Rows and roughly how far along a hidden order each lies, from 0 to 10:
(in the rows, 128 means zero)
[137 148 122 126 126 129 113 102 125 150 121 122 123 141 138 136 140 118
 130 127 138 131  94 111 129 129 126 111 119 147 134 120 123 135 131 137
 133 124 137 122 157 177 125 136 107 133 130 114 132 136 125 175  94 131
 109 140 126 133 127 145 134 101  93 121 123 139 123 122 150 128 145 139
 123 132 133 121 143 122 147 146 132 136 125 131 127 138 132 129 138 129
 107 150 154 120 119 132 103 117 138 153 136 137 130  88 127 154 128 135
 165 117 117 122 137 109  83 131  92 129 144 133 128  98 139 127 110 138
  93 110  92 130 155 122 129 124 172 131 118 140 120 109 139 131 123 138
 101 140 143 167 129]  4
[121 117 123 144 137 128 133  97 129 148 127 124 156 156 128 147 169 118
 121  77 163 130  93 125 126 150 111 121 105  95 108 109 137 148 136 120
 126 120 134 102 117 171 127 158 200 137 115 112 137 131 130 135  90 154
 141 105 141 115 130 208 142 116  35  91  27 138 153 131 170 140 159 153
 121 137 122 158 126 122 154 117 129 144 116 116 113 131 106 129 147 123
  62 152 138 110 129 136 102 114 152 132 144 131 117 160 121  97 129 123
  81 123 188 128 153 135 151  95 121 125 131 136 124 177 115 130 149 132
  85 109  97 120 123 134 136 140 198 110 112 158 122 134 150  83 134 159
  98 151 102 176 132]  6
[107 109 130 144 163 136 142 129 148  78 149 142 156 159  88 151 142 108
 106 135 142 137 105 148 117 126 122 131 103  50 107 112 140 126 129 113
 103 126 129 112  74 148  89 141 183 131 105 115 123 124 145  82 133 156
 154 119 143 105 128 167 131 140  89  44   1 114 156 108 142 150 165 135
 123 148 116 193 111 166  62  64 126 130 129 111 120 131 133 179 134 105
  59 131  83 123 128 146 132 126 119  99 154 114 101 196 129  74 179 103
  89 116 245 135 133 199 188  81 180 129 103 147 126 213  85 131 122  96
  95 124 135  73 140 146 132 154 173 119 121 175 129 147 128 112 156 164
 187 101 106  79 130]  10
[154 154 115 114 102 128 111 109 112 176  97 125  97 120 143 110 137 135
 131 151 131 123 106  89 142 121 125 106 150 209 178 139 109 129 128 136
 152 123 130 131 199 155 158 123  36 123 151 111 132 137 107 198  94 103
  85 138 109 142 123  58 130  90  59 180 255 142  95 104 132 105 112 120
 126 119 148  38 170 107 205 185 136 119 132 137 140 121 127 118 131 139
 146 139 181 122 114 108 110 118 135 181 109 142 155   3 129 203 111 138
 213 127  10 123 130  76  28 181  66 128 181 110 129   5 185 128 109 171
 107 115  77 175 146 111 123  94 171 139 119 112 120  96 124 187 101 122
  84 154 158 200 126]  0
[129  79 125 147 149 138 145 153 110  95 160 167 123 136  43 120 143 119
 116 164  36 129 164 136 129 115 122 143 154  77 161 123 133 141 121 109
  98 127 132 129 116 150 132 108 103 108 117 104 125 133 137  79 164 117
 116 154 145 117 111  40 129 134  55  96   1 132 165  72 104 127 162  50
 125 137 132 113 160 161 186 102 136 136 139 108 134 106 138 203 124  98
  70 119  70 144 111 138 162 145 118 107 113 100 125 153 145  51 178 117
  99 115 144 172 122 178 133  95 195 134 123 140 128 183 105 128 128 132
  66 139 160  89 111 138 125 127  99 135 115 172 128 126  95 175 144 139
 227  97  68  36 131]  8
[164 131 125 118 121 136 126 144 140 119 121 143  80 125 113 106 114 122
 133 191  92 119 128 106 138 102 136 116 176 192 210 146 102 119 119 126
 117 127 136 159 189 177 146 103   6 107 151 100 119 130 121 177 137  90
  83 179 110 129 117   1 119  98  40 137 129 129 102  86  83 107 114  59
 133 127 146   8 169 144 165 181 139  45 147 134 148 104 166 167 120 123
 136 129 142 142  96 109 133 134  96 155 105 126 142  30 132 141 152 130
 215 110  34 149 105 108  57 181 133 136 150 122 131   1 169 130  87 140
 127 123  65 138 177 113 116  95 143 146 121 136 123 102  95 217 113 119
 189 110 174 102 127]  2
[150 160 121 109 114 127 101 100 134 168 108 117 116 129 143 129 126 127
 139 157 148 129  93 100 131 125 133 103 124 185 148 125 110 122 129 149
 139 124 139 131 168 175 133 129  56 131 140 120 132 135 117 214  91 121
 105 131 111 140 129 117 123  96  79 135 214 139 101 137 140 115 125 132
 128 129 141  91 138 111 139 179 130 113 125 141 137 138 142 122 136 141
 133 150 179 119 114 128 101 111 127 171 128 146 135  53 124 191 119 133
 205 116  68 117 134  88  61 156  72 130 146 129 131  36 160 125  99 147
 110 108  80 155 184 111 126 111 159 137 125 117 115 108 133 176 113 129
  86 139 177 177 128]  2
[110 137 124 126 134 132 129 130 125 111 126 136 115 134 125 131 130 117
 107 146 121 136 100 118 132 116 129 117 145 156 161 137 121 125 126 125
 131 126 127 133 149 146 115 121  75 118 130 103 125 131 130 140 118 119
  90 145 127 123 121  93 129 114 115 110  74 124 114  95 135 141 125 115
 125 132 141  98 149 140 161 128 130 103 132 131 134 124 146 161 128 121
 119 127 127 135 119 123 130 130 128 142 133 127 133  82 137 149 144 134
 174 116  95 130 124 132  98 147 128 131 143 131 129  55 150 131 100 124
 107 125  91 120 156 129 125 117 172 135 126 146 125 111 117 157 128 140
 146 116 151 122 126]  5
[126 133 125 135 140 131 129 118 135 120 135 131 135 160 168 157 149 103
 128  73 162 125  98 130 124 134 128 116 117  90 112 124 135 146 132 129
 122 122 135 116 107 153 121 145 184 133 126 121 128 130 135 154  88 144
 131 136 137 118 130 143 126 117 110  92  50 126 147 144 156 142 156 139
 124 140 129 140 129 136  79 121 125 136 122 120 116 118 134 146 141 122
  99 168 139 114 118 136  92 118 135 120 161 127 115 143 120  84 148 123
 109 120 173 128 137 128  87 113 129 130 127 134 124 143 127 134 118 112
 102 108  69  94 147 136 123 133 143 111 117 158 120 130 149  72 139 144
 104 136 125 179 130]  6
[148 141 122 121 126 135 125 140 113 115 123 143  87 121 117 114 118 118
 113 178  88 132 110 108 140 107 135 116 163 187 193 143 110 124 121 129
 135 128 130 147 179 144 124 103   1 112 132 102 124 133 119 168 123 101
  65 167 116 133 120  32 125 106 124 142 141 129  99  85 106 123 118  94
 127 125 156  42 158 140 186 155 135  89 148 135 143 121 153 155 121 123
 133 124 136 139 110 117 145 136 116 156 115 129 146  41 145 170 142 145
 211 115  32 138 113 112  59 165 116 135 153 126 130  22 171 129  89 138
 104 128  95 136 164 120 119  96 148 148 126 136 125  95 100 200 119 127
 158 114 158  99 124]  2
[142 110 125 128 139 137 133 146 133  97 140 148 100 127  66 108 119 125
 120 202  69 129 136 123 132 109 131 126 162 150 192 133 117 119 118 119
 103 128 134 145 143 163 127 105  19 106 132 103 120 130 130 126 154  98
  95 167 122 124 114  11 128 125  56 106  26 125 124  75  92 119 126  65
 129 134 138  69 157 159 157 137 137  94 144 124 144 115 159 193 121 112
 102 111 103 148 105 127 147 141  98 134 106 113 130  91 140 115 170 122
 160 111  86 157 111 167 113 135 166 136 129 137 132  69 129 127 101 129
  99 136 129 107 161 130 123 113 134 143 121 153 134 113  87 216 130 134
 223  91 133  34 128]  6
[136 149 122 126 122 125 113  92 129 161 111 115 134 139 162 140 147 120
 129 108 176 129  82 111 130 134 122 108 106 150 121 119 121 136 134 140
 140 121 135 115 149 166 134 145 174 137 131 119 137 134 121 178  81 143
 121 112 127 129 133 179 136 100  77 112 153 139 125 139 161 128 142 161
 123 131 131 138 133 109 143 148 128 138 118 132 123 132 120 109 143 134
 107 153 167 111 124 131  74 110 143 157 140 142 129 104 120 155 117 134
 144 122 127 115 143 101  76 132  82 126 148 127 127  88 149 128 119 139
 102 106  79 143 154 121 133 125 189 122 119 130 118 113 151 112 121 140
  72 152 145 204 130]  3

New part:
[137 114 128 137 143  77 134 134 128 132 107 142 138 147 118 143 137 138
 123 115 139 177 131 124 124 132 146 135 145 116 133 126 145 134 127 173
 129 131 124 120 116  87 116 121 138 124 123 128 133 127 121 143 131 144
 122 133 134 133 128 154 131 139 122 134 140 137 120 118 120 128 119 121]  8
[100 122 128 112 154 153 124 125 122 131 134  79 128 109 137 126 129 122
 152 126 118 118 129 141 125 128 130 107 115 133 150 125 135 119 136 185
 119 130 134 135 158 176 130 137 125 121 128 134 116 129 131 134 130  99
 145 119 121 108 121 115 140 122 134 110 139 127 139 126 122 130 136 141]  0
[ 98 112 129 104 128 114 128 128 132 131 119  90 136 123 127 132 131 132
 157 109 146 152 133 131 131 137 148 107 123 124 161 125 147 122 134 255
 119 132 134 147 149 166 125 141 137 122 123 130 118 128 129 146 136 101
 148 118 128 111 120 139 130 131 127 115 143 131 133 122 113 131 130 135]  2
[126 134 129 125 133 150 123 122 132 127 137 116 122 112 127 122 129 125
 136 135  96  94 126 129 131 128 106 125 117 133 127 127 121 124 130  59
 128 124 129 124 135 147 132 130 116 129 130 129 121 128 131 116 125 116
 133 124 122 129 128 109 135 116 134 122 123 125 135 133 130 133 134 133]  4
[142 116 129 133 127  89 135 130 138 133 109 147 138 139 121 137 129 140
 144 109 152 161 130 127 127 129 146 125 136 121 149 124 153 134 126 203
 127 132 130 142 124 130 117 126 142 129 121 126 125 126 123 151 135 132
 138 127 135 124 120 158 115 125 122 133 139 130 117 124 128 133 119 124]  6
[130 127 129 122 133 143 124 123 133 129 132 117 128 113 128 122 130 123
 150 130  98  92 126 129 131 125 114 118 115 131 138 122 134 124 130 125
 125 126 130 130 141 163 124 133 121 128 129 130 117 129 131 124 128 104
 141 122 123 116 126 116 135 113 133 119 127 124 133 133 127 137 140 134]  3
[170 135 130 149 125 130 127 124 146 125 133 167 123 128 117 125 131 134
 104 141  81 104 125 121 134 128  74 148 129 129 107 131 121 134 123   1
 135 120 123 103 107  99 128 122 125 138 131 126 137 129 125 102 122 152
 111 131 126 146 135 123 129 121 129 138 124 135 127 121 120 135 121 119]  9
[135 117 128 139 132  62 136 137 124 132 105 154 140 150 117 147 139 142
 119 107 144 178 132 120 125 133 165 136 145 112 135 129 145 135 126 122
 132 132 122 126 118  71 118 118 141 124 120 125 134 126 122 144 131 149
 113 137 137 141 128 160 137 140 116 135 138 137 119 121 122 131 117 116]  10
[ 82 104 128 100 146 133 128 129 124 133 121  66 133 119 130 136 135 126
 160 113 129 159 133 132 128 140 157 101 124 124 160 123 140 119 138 255
 117 134 135 142 160 164 126 143 129 117 122 133 114 127 130 149 138 102
 149 117 123 102 120 127 136 140 132 110 150 135 137 119 114 124 132 141]  0
[166 131 129 154 142 116 129 125 145 124 128 185 125 133 120 130 130 145
 116 126 110 113 125 122 132 129  90 152 136 124 109 128 124 136 121   1
 138 122 123 108  98  72 130 116 122 137 125 123 135 126 124 117 120 149
 102 137 132 158 132 133 129 112 125 141 118 125 120 136 139 137 118 116]  10
[176 133 130 136 106 141 127 121 152 128 134 165 121 122 116 119 126 130
 114 149  84  97 124 123 135 129  75 134 122 136 107 131 119 133 122   4
 132 121 127 122 116 130 129 128 125 140 131 127 132 128 127 104 127 141
 126 127 124 137 132 116 112 122 134 139 130 137 130 120 125 130 122 126]  6
[136 127 130 122 114 144 123 122 139 127 132 120 125 114 124 119 129 121
 139 138  92  90 126 127 134 127 105 120 115 133 131 126 130 125 129 123
 126 123 130 129 136 159 124 135 121 130 132 129 121 131 131 117 127 110
 140 120 122 119 129 112 130 121 133 121 126 127 134 128 121 133 135 132]  3
[138 119 128 136 154 117 131 128 135 132 120 152 131 133 120 136 132 140
 133 119 129 146 127 126 126 131 127 132 137 124 128 123 138 133 127  77
 129 128 127 123 120  99 123 122 129 131 121 128 127 126 123 138 130 132
 122 132 131 135 124 140 124 121 126 134 135 130 121 128 134 132 119 125]  6
[150 131 130 118 102 161 123 119 142 129 135 118 122 114 126 112 121 114
 150 144  97  77 125 130 133 121  98 114 110 139 131 125 132 125 128 155
 123 123 133 140 142 199 119 139 122 132 136 129 119 131 132 120 130  99
 154 116 121 109 127 108 114 120 137 124 125 124 133 128 127 131 136 136]  1
[149 120 129 134 140 119 129 126 141 130 124 151 128 129 119 132 132 135
 127 130 106 133 127 124 132 133 112 132 132 125 123 124 132 132 126  74
 129 126 127 122 118 106 123 125 126 133 124 127 128 127 124 127 129 132
 125 129 127 133 128 132 123 124 130 136 134 132 124 125 127 130 121 125]  6
[160 127 129 140 136 134 128 123 145 127 131 162 122 121 117 126 132 137
 115 139  89 104 125 122 133 133  91 140 129 130 110 128 121 133 124   1
 133 122 125 110 113  97 129 123 119 136 126 127 131 127 124 110 124 144
 115 131 125 146 132 119 125 121 132 138 127 134 128 125 129 131 120 124]  7
[151 119 129 132 130 126 128 126 143 130 123 142 127 128 116 129 134 132
 131 132 100 120 127 123 133 132 107 130 130 126 125 125 133 131 126  69
 128 124 127 119 121 117 121 128 125 133 126 128 126 128 126 122 129 126
 128 127 126 130 130 127 124 126 131 133 134 135 127 121 122 131 123 127]  5
[100 111 128 110 119  95 131 130 129 132 110 108 138 133 124 142 130 136
 156  99 171 172 133 129 131 137 171 110 129 119 164 124 151 125 132 255
 122 135 134 159 139 150 120 140 138 121 119 127 119 126 127 157 138 103
 146 121 131 111 120 152 124 137 121 121 140 127 124 129 126 127 128 132]  2
[168 126 130 145 127 125 127 125 148 126 127 176 124 130 114 126 134 135
 110 141  85 111 126 120 135 131  82 144 132 127 105 130 124 134 123   1
 134 121 123 102 108  92 125 123 123 137 129 126 135 129 123 104 124 149
 113 131 126 144 135 126 128 127 130 138 126 136 126 121 119 133 120 120]  9
[165 125 129 140 127 123 129 125 150 127 128 165 124 129 115 127 132 134
 116 137  95 122 126 120 136 134  96 139 132 127 110 128 126 133 123   3
 134 123 126 113 109  99 126 124 122 137 126 126 131 126 124 119 127 142
 118 131 126 144 132 126 119 126 130 140 130 135 125 124 127 131 118 122]  7
[120 120 129 117 127 136 125 124 132 130 129 100 130 117 127 124 131 124
 150 129 109 107 129 130 131 128 125 114 117 130 149 124 139 122 133 193
 122 127 132 135 148 173 122 138 128 126 127 131 118 130 130 129 131  99
 148 118 123 110 125 121 133 123 132 116 134 129 135 124 115 134 135 137]  2
[126 110 129 125 119  86 132 131 137 131 108 131 139 141 119 136 132 136
 148 110 151 165 132 126 129 131 149 122 135 119 149 124 151 129 130 255
 125 131 130 141 132 133 115 133 142 125 123 127 126 128 125 148 135 117
 142 123 133 115 123 156 123 136 122 126 141 133 122 120 117 130 123 127]  5
[150 122 129 136 134 105 132 126 140 132 121 157 132 129 123 132 126 141
 141 113 135 132 127 127 129 129 124 126 129 125 141 123 143 134 125 117
 128 128 130 138 123 128 121 125 134 133 121 126 124 126 126 136 131 120
 134 128 133 131 122 143 116 115 125 132 134 126 120 130 136 137 118 126]  5
[160 122 129 138 128 106 130 125 148 129 125 164 126 131 115 130 131 139
 123 129 106 130 126 121 135 135 105 137 133 126 115 127 129 134 123  94
 133 124 126 119 111  96 125 124 124 136 122 126 130 126 124 121 129 139
 120 131 128 141 130 132 117 125 129 141 132 134 122 125 131 129 117 122]  7
[ 89  97 127 108 130 101 127 135 123 129 106  74 142 138 118 138 145 122
 149 117 129 182 135 127 129 138 164 115 136 115 148 121 149 119 138 255
 118 132 129 127 143 136 113 141 135 114 127 132 124 131 125 143 137 114
 148 116 124  97 129 145 146 157 127 116 144 139 132 109  94 118 134 135]  3
[125 118 128 141 131  95 131 132 138 126 115 159 131 144 114 139 137 144
 112 119 125 163 129 120 132 137 124 146 145 117 114 129 131 134 125  79
 135 126 122 113 102  64 124 120 128 131 122 124 135 126 121 126 127 153
 108 134 131 145 133 145 130 138 122 140 130 134 119 123 124 125 117 118]  9
[166 133 129 145 138 128 129 123 147 128 134 174 121 122 121 125 125 143
 119 131 105 105 124 123 133 131  85 141 128 130 108 129 122 135 122   1
 136 122 126 115 109  97 133 118 121 139 123 125 130 125 125 115 124 142
 112 135 129 153 128 123 120 112 129 139 125 128 124 134 141 137 117 122]  8
[137 127 130 122 116 147 123 122 138 128 133 115 125 114 125 118 128 118
 142 137  99  88 126 127 133 126 105 120 114 131 133 125 130 124 129 128
 126 124 130 130 137 167 123 136 120 129 133 129 120 131 131 116 127 109
 144 120 121 114 129 112 130 120 134 122 126 126 135 127 122 133 135 134]  3
[156 141 129 127 123 164 125 120 142 127 144 147 118 115 126 113 119 129
 120 153  90  81 123 128 129 126  64 134 117 144 102 132 108 129 125   1
 131 121 129 123 124 142 138 126 119 139 132 129 130 128 129 103 123 135
 122 127 122 137 130 103 117 116 137 134 122 128 134 127 136 127 127 128]  5
